[[154 111]
 [142 137]
 [136 152]]
=>
[[154 111]
 [142 137]]

[[133 143]
 [127 137]
 [110 120]
 [ 99 127]
 [136 124]]
=>
[[133 143]
 [127 137]]

[[130 126 127]
 [108 145 103]
 [128 126 127]]
=>
[[130 126]
 [108 145]]

[[119 121 127]
 [127 122 137]
 [116 141 125]
 [124 125 136]
 [101 152 107]]
=>
[[119 121]
 [127 122]]

[[139 110  99 137]
 [112 140 135 131]]
=>
[[139 110]
 [112 140]]

[[105 125 111]
 [133 138 130]]
=>
[[105 125]
 [133 138]]

[[129 128 104]
 [128 128 137]
 [138 128 126]
 [128 128 124]]
=>
[[129 128]
 [128 128]]

[[129 131 116 114]
 [131 119 145 140]
 [137 130 131 105]
 [127 131 118 121]
 [110 119 114 152]]
=>
[[129 131]
 [131 119]]
---
[[130 128 110 134 124 121 130 134 115 131]
 [114 124 133 134 125 135  99 149 121 122]
 [118 126 139 152 124 134 111 150 107 115]
 [137 119 132 110 143 134 131 119 140 120]]
=>
[[120 140 119 131 134 143 110 132 119 137]
 [115 107 150 111 134 124 152 139 126 118]
 [122 121 149  99 135 125 134 133 124 114]
 [131 115 134 130 121 124 134 110 128 130]]

[[109 136]
 [138 117]
 [128 116]
 [107 123]
 [108 128]]
=>
[[128 108]
 [123 107]
 [116 128]
 [117 138]
 [136 109]]

[[134 120 134 137 136 124 129 130 135 125 132 117 126 129]
 [128 140 123 130 129 143 128 132 122 129 122 133 129 131]
 [129 124 131 135 135 124 128 129 133 127 130 130 130 129]
 [119 124 127 121 121 124 127 128 127 138 129 150 133 130]
 [123 126 135 118 126 127 126 130 131 128 131 141 128 127]
 [124 129 130 127 124 129 128 127 127 126 129 129 126 142]]
=>
[[142 126 129 129 126 127 127 128 129 124 127 130 129 124]
 [127 128 141 131 128 131 130 126 127 126 118 135 126 123]
 [130 133 150 129 138 127 128 127 124 121 121 127 124 119]
 [129 130 130 130 127 133 129 128 124 135 135 131 124 129]
 [131 129 133 122 129 122 132 128 143 129 130 123 140 128]
 [129 126 117 132 125 135 130 129 124 136 137 134 120 134]]

[[134 142 118 114 132 135 122 142 139 112 108]
 [134 129 120 126 129 130 136 138 113 135 133]
 [128 135 106 120 128 139 147 129 122 111 146]
 [119 114 105 135 127 132 138 135 134 128 131]
 [114 114 149 137 128 117 117 128 115 111 112]
 [136 126 106 134 124 136 135 125 123 152 139]]
=>
[[139 152 123 125 135 136 124 134 106 126 136]
 [112 111 115 128 117 117 128 137 149 114 114]
 [131 128 134 135 138 132 127 135 105 114 119]
 [146 111 122 129 147 139 128 120 106 135 128]
 [133 135 113 138 136 130 129 126 120 129 134]
 [108 112 139 142 122 135 132 114 118 142 134]]

[[119 145 148 140 143 114 137 126 131 139 117 121 114]
 [143 148 147 134 156 111 107 152 138 154 140 105 140]]
=>
[[140 105 140 154 138 152 107 111 156 134 147 148 143]
 [114 121 117 139 131 126 137 114 143 140 148 145 119]]

[[127 114 112 122 134 111 135 112 120]
 [124 127 126 125 126 125 124 126 125]
 [134 126 127 112 134 118 127 134 110]
 [128 126 126 123 127 125 127 128 123]
 [131 108 107 114 143 101 140 110 110]]
=>
[[110 110 140 101 143 114 107 108 131]
 [123 128 127 125 127 123 126 126 128]
 [110 134 127 118 134 112 127 126 134]
 [125 126 124 125 126 125 126 127 124]
 [120 112 135 111 134 122 112 114 127]]

[[136 132 143 123 132 120 124 111 119 106 113 127 116 120 139]
 [135 115 123 122 135 147 130 128 109 115 141 124 128 121 155]
 [150 124 126 106 141 125 128 133 128 130 125 115 157 130 131]
 [109 127 125 146 131 120 109 119 122 131 118 131 101 139 124]
 [128 145 151 144 126 125 115 119 137 129 113 136 128 104 135]]
=>
[[135 104 128 136 113 129 137 119 115 125 126 144 151 145 128]
 [124 139 101 131 118 131 122 119 109 120 131 146 125 127 109]
 [131 130 157 115 125 130 128 133 128 125 141 106 126 124 150]
 [155 121 128 124 141 115 109 128 130 147 135 122 123 115 135]
 [139 120 116 127 113 106 119 111 124 120 132 123 143 132 136]]

[[129 146 151 131 127 129 116 129 131 129 124 120 126 131 127]
 [128 145 151 132 127 130 115 129 131 129 125 120 127 132 128]
 [128 143 151 132 128 132 114 128 131 128 126 120 128 134 127]]
=>
[[127 134 128 120 126 128 131 128 114 132 128 132 151 143 128]
 [128 132 127 120 125 129 131 129 115 130 127 132 151 145 128]
 [127 131 126 120 124 129 131 129 116 129 127 131 151 146 129]]
---
[[121 145 129 121]
 [104 129 121 137]
 [121 128 123 135]
 [125 147 109 134]
 [134 133 121 136]
 [128 110 122 140]
 [126 121 131 129]
 [108 143 119 137]]
=>
[[108 143 119 137]
 [121 145 129 121]
 [104 129 121 137]
 [121 128 123 135]
 [125 147 109 134]
 [134 133 121 136]
 [128 110 122 140]
 [126 121 131 129]]

[[126 152 121 118 131 120 129 121 146 132]
 [129 132 128 124 122 141 141 139 112 115]]
=>
[[129 132 128 124 122 141 141 139 112 115]
 [126 152 121 118 131 120 129 121 146 132]]

[[138 125 115]
 [136 108 119]
 [127 151 122]
 [126 116 126]
 [130 130 139]
 [129 127 135]
 [115 131 124]
 [125 121 139]]
=>
[[125 121 139]
 [138 125 115]
 [136 108 119]
 [127 151 122]
 [126 116 126]
 [130 130 139]
 [129 127 135]
 [115 131 124]]

[[130 132 125 105 144 133 128]
 [141 133 124 145 117 114 143]
 [137 139 145 115 135 130 139]]
=>
[[137 139 145 115 135 130 139]
 [130 132 125 105 144 133 128]
 [141 133 124 145 117 114 143]]

[[122 120 122]
 [101 134 134]
 [120 118 120]
 [142 135 132]
 [105 134 132]
 [141 111 114]
 [146 130 128]
 [125 137 134]
 [122 140 137]
 [118 109 113]
 [107 131 131]]
=>
[[107 131 131]
 [122 120 122]
 [101 134 134]
 [120 118 120]
 [142 135 132]
 [105 134 132]
 [141 111 114]
 [146 130 128]
 [125 137 134]
 [122 140 137]
 [118 109 113]]

[[112 112 126 140 140 136 145 142 113 149 121]
 [107 134 144 129 112 115 144 143 143 113 116]
 [147 146 133 140 107 126 107 111 130 132 110]
 [113 123 119 125 125 146 127 146 131 110 149]
 [123 127 120 123 135 126 138 128 130 145 119]]
=>
[[123 127 120 123 135 126 138 128 130 145 119]
 [112 112 126 140 140 136 145 142 113 149 121]
 [107 134 144 129 112 115 144 143 143 113 116]
 [147 146 133 140 107 126 107 111 130 132 110]
 [113 123 119 125 125 146 127 146 131 110 149]]

[[137 115 108 141 137 119 130 146]
 [138 125 121 120 128 121 119 128]
 [133 107 110 136 139 122 129 148]
 [132 110 128 140 144 124 143 136]
 [139 117 119 123 129 120 115 140]
 [122 141 102 137 130 145 132 123]
 [140 131 139 110 134 119 107 141]
 [126 135 148 113 111 126 118 107]
 [124 112 133 138 138 132 139 134]
 [129 103 131 142 149 126 149 140]
 [121 128 111 132 121 151 143 119]
 [135 133 134 110 102 141  98 109]]
=>
[[135 133 134 110 102 141  98 109]
 [137 115 108 141 137 119 130 146]
 [138 125 121 120 128 121 119 128]
 [133 107 110 136 139 122 129 148]
 [132 110 128 140 144 124 143 136]
 [139 117 119 123 129 120 115 140]
 [122 141 102 137 130 145 132 123]
 [140 131 139 110 134 119 107 141]
 [126 135 148 113 111 126 118 107]
 [124 112 133 138 138 132 139 134]
 [129 103 131 142 149 126 149 140]
 [121 128 111 132 121 151 143 119]]

[[141 126 128 122 138 132 135]
 [130 116 127 141 131 115 123]
 [115 132 126 117 132 133 131]
 [121 127 120 137 124 115 144]
 [123 130 126 131 126 122 133]
 [120 129 122 139 122 117 145]
 [126 129 127 128 128 127 130]
 [121 129 122 140 122 117 146]
 [139 107 130 150 137 111 116]]
=>
[[139 107 130 150 137 111 116]
 [141 126 128 122 138 132 135]
 [130 116 127 141 131 115 123]
 [115 132 126 117 132 133 131]
 [121 127 120 137 124 115 144]
 [123 130 126 131 126 122 133]
 [120 129 122 139 122 117 145]
 [126 129 127 128 128 127 130]
 [121 129 122 140 122 117 146]]

[[118 107 109 119 140 145 139 121 122 114 114 122]
 [135 131 114 124 117 119 127 136 137 143 149 151]
 [127 128 108 132 122 114 129 131 137 142 139 146]
 [132 128 116 127 121 122 130 141 138 136 139 151]]
=>
[[132 128 116 127 121 122 130 141 138 136 139 151]
 [118 107 109 119 140 145 139 121 122 114 114 122]
 [135 131 114 124 117 119 127 136 137 143 149 151]
 [127 128 108 132 122 114 129 131 137 142 139 146]]
